Below is a small trained network, with its code and all its weights. Each question gives an input and a target symbol and asks what happens when units are switched off, that is, made to give their printed mean instead of their output.

import numpy as np


def w(rows, s, z=0):
    codes = np.array(rows[::2]) - 128.0
    scale = np.full(codes.shape[1], s)
    scale[-1] = z or s
    return codes * scale


def norm(h):
    return h / np.sqrt((h * h).mean(-1, keepdims=True) + 1e-5)


def f(y):
    return np.maximum(y, 0)


def softmax(a):
    e = np.exp(a - a.max(-1, keepdims=True))
    return e / e.sum(-1, keepdims=True)


def log_softmax(a):
    a = a - a.max(-1, keepdims=True)
    return a - np.log(np.exp(a).sum(-1, keepdims=True))


def net(x, mask):
    ids = ['ΔΦαβεηθπτω'.index(c) for c in x.split()]
    T = len(ids)
    res = E[ids] + P[:T]
    u = 0
    for l in range(3):
        r = norm(res)
        for j in range(2):
            rows = slice(2 * j, 2 * j + 2)
            q, k, v = (r @ M[l][rows].T for M in (Q, K, V))
            z = softmax(np.where(np.tri(T) > 0, q @ k.T / 2**0.5, -1e9)) @ v
            o = O[l][rows]
            res = res + np.where(mask[u + j], z, o[:, -1]) @ o[:, :-1]
        u += 2
        y = f(norm(res) @ A[l][:, :-1].T + A[l][:, -1])
        res = res + np.where(mask[u : u + 4], y, B[l][:, -1]) @ B[l][:, :-1]
        u += 4
    return log_softmax(norm(res)[-1] @ U[:, :-1].T + U[:, -1])


Q, K, V, O, A, B = {}, {}, {}, {}, {}, {}
E = w([
[134,145,109,141],'Δ',
[133,145,109,140],'Φ',
[127,131,111,131],'α',
[138,134,158,130],'β',
[126,120,146,72],'ε',
[181,186,2,38],'η',
[196,107,100,144],'θ',
[118,154,144,145],'π',
[57,135,98,173],'τ',
[93,86,142,60],'ω',
],0.0088)
P = w([
[179,128,12,40],'0',
[167,105,18,20],'1',
[142,82,26,13],'2',
[134,66,47,20],'3',
[128,49,63,27],'4',
[114,34,86,33],'5',
[103,8,118,54],'6',
[116,16,134,55],'7',
[144,51,127,47],'8',
],0.0016)
Q[0] = w([
[43,142,213,164],'0.h1',
[99,196,189,139],'0.h1',
[36,124,129,2],'0.h2',
[66,92,104,9],'0.h2',
],0.0044)
K[0] = w([
[212,123,42,122],'0.h1',
[139,109,30,51],'0.h1',
[9,103,104,62],'0.h2',
[2,71,106,69],'0.h2',
],0.0052)
V[0] = w([
[67,105,169,154],'0.h1',
[218,100,3,83],'0.h1',
[198,177,160,109],'0.h2',
[19,48,90,42],'0.h2',
],0.0035)
O[0] = w([
[39,117,127,136,70],'0.h1',
[174,224,178,187,254],'0.h1',
[97,1,131,149,124],'0.h2',
[160,227,156,220,213],'0.h2',
],0.0029,0.0038)
A[0] = w([
[71,5,173,79,187],'0.n1',
[185,203,207,117,22],'0.n2',
[171,154,47,192,137],'0.n3',
[252,90,140,107,253],'0.n4',
],0.003,0.00065)
B[0] = w([
[146,132,199,93,149],'0.n1',
[168,254,175,184,231],'0.n2',
[161,165,234,110,245],'0.n3',
[36,163,216,200,253],'0.n4',
],0.0036,0.0025)
Q[1] = w([
[122,120,98,93],'1.h1',
[145,219,156,176],'1.h1',
[133,239,255,158],'1.h2',
[58,121,119,149],'1.h2',
],0.0072)
K[1] = w([
[154,134,157,152],'1.h1',
[99,127,107,104],'1.h1',
[139,89,160,254],'1.h2',
[154,91,130,81],'1.h2',
],0.009)
V[1] = w([
[63,48,194,194],'1.h1',
[101,60,67,120],'1.h1',
[49,186,148,110],'1.h2',
[4,183,52,196],'1.h2',
],0.0034)
O[1] = w([
[36,153,144,117,49],'1.h1',
[120,145,169,155,2],'1.h1',
[78,172,102,131,160],'1.h2',
[2,167,114,92,97],'1.h2',
],0.0071,0.0033)
A[1] = w([
[169,160,45,100,188],'1.n1',
[135,47,146,19,207],'1.n2',
[102,173,154,145,129],'1.n3',
[4,102,179,163,253],'1.n4',
],0.0041,0.0019)
B[1] = w([
[95,36,141,135,253],'1.n1',
[168,124,1,147,172],'1.n2',
[141,141,111,101,170],'1.n3',
[53,87,94,104,155],'1.n4',
],0.0051,0.0027)
Q[2] = w([
[105,103,77,207],'2.h1',
[207,57,22,128],'2.h1',
[51,83,30,80],'2.h2',
[97,89,92,2],'2.h2',
],0.0069)
K[2] = w([
[242,102,146,126],'2.h1',
[184,158,253,183],'2.h1',
[139,54,153,194],'2.h2',
[104,109,107,187],'2.h2',
],0.0065)
V[2] = w([
[133,128,203,55],'2.h1',
[138,140,153,68],'2.h1',
[167,132,106,2],'2.h2',
[174,102,146,153],'2.h2',
],0.0063)
O[2] = w([
[167,161,253,100,99],'2.h1',
[140,167,210,54,133],'2.h1',
[137,164,125,20,209],'2.h2',
[48,147,109,111,254],'2.h2',
],0.0055,0.0025)
A[2] = w([
[121,203,81,139,176],'2.n1',
[143,253,78,124,136],'2.n2',
[245,80,196,130,225],'2.n3',
[147,112,136,190,2],'2.n4',
],0.0035,0.00095)
B[2] = w([
[80,110,177,140,204],'2.n1',
[89,100,166,122,252],'2.n2',
[79,85,143,134,234],'2.n3',
[142,3,133,123,134],'2.n4',
],0.0048,0.0032)
U = w([
[128,123,97,160,4],'Δ',
[129,136,80,175,43],'Φ',
[115,203,155,218,221],'α',
[63,22,185,121,65],'β',
[131,171,140,40,149],'ε',
[181,158,148,108,63],'η',
[216,71,150,177,124],'θ',
[141,93,18,87,237],'π',
[12,132,57,153,171],'τ',
[112,153,134,111,99],'ω',
],0.011,0.0037)

Each question gives the input, a string of symbols that net reads in full, and the target symbol t.
The units are the heads (2 rows each of Q, K, V and O) and the neurons (one row each of A and B). Each row of codes is followed by its name. A weight is (code - 128) times the scale printed after its matrix; where a second scale follows, it is the last column's (O, A, B and U).
mask holds one flag per unit, layer by layer, with each layer's heads first. A switched-off unit (its flag False) gives its mean, the last column of its rows in O or B, instead of its output. The means were averaged over made-up inputs and are rounded, as every weight is.
A unit's drop is (log p(t) with every unit on - log p(t) with that unit switched off) / (log p(t) with every unit on - log p(t) with every unit switched off).
unit that matters most: the unit with the biggest drop
top k neurons: the k neurons with the biggest drops, biggest first
k most important neurons of layer l: the k neurons of layer l with the biggest drops, biggest first
drop when u is switched off: that unit's drop, to one decimal
input ω α α β, target α: unit that matters most : 0.n2
input π π α Φ β β θ α Φ, target θ: 2 most important neurons of layer 2 : [2.n2 2.n1]
input π α Δ, target π: top 3 neurons : [0.n1 2.n3 0.n4]
input β α α β α α Φ β β, target α: top 3 neurons : [0.n2 1.n1 0.n4]
input β α ε π ε α π α, target π: top 2 neurons : [0.n4 1.n2]
input α α α, target α: top 2 neurons : [0.n3 1.n2]
input α α β Δ ε π θ, target π: 2 most important neurons of layer 0 : [0.n2 0.n3]
input β Φ α α π τ π Δ Φ, target π: top 2 neurons : [0.n4 0.n2]
input τ α η ω, target π: top 2 neurons : [1.n2 0.n4]
input α α Φ, target α: top 2 neurons : [0.n3 1.n2]
input β α α Δ ω β β Φ, target β: 3 most important neurons of layer 0 : [0.n2 0.n4 0.n3]
input β α β θ Δ, target θ: top 2 neurons : [0.n3 2.n2]
input β α θ π, target θ: top 2 neurons : [0.n4 2.n4]
input Δ ε τ Φ, target τ: unit that matters most : 1.h2
input β β α, target β: 3 most important neurons of layer 0 : [0.n4 0.n2 0.n1]
input θ β α, target θ: 2 most important neurons of layer 2 : [2.n2 2.n1]
input π α β η Φ α Δ α, target α: 2 most important neurons of layer 0 : [0.n2 0.n4]
input β α ε β β ε β Δ, target ε: 2 most important neurons of layer 0 : [0.n3 0.n4]
input α α α Δ π ε, target π: drop when 1.n2 is switched off : 0.8
input α β ε Φ, target ε: unit that matters most : 2.h2
input ε θ Δ, target θ: drop when 1.h1 is switched off : 0.1
input α α ε β α ε α, target ε: drop when 2.h2 is switched off : 0.4
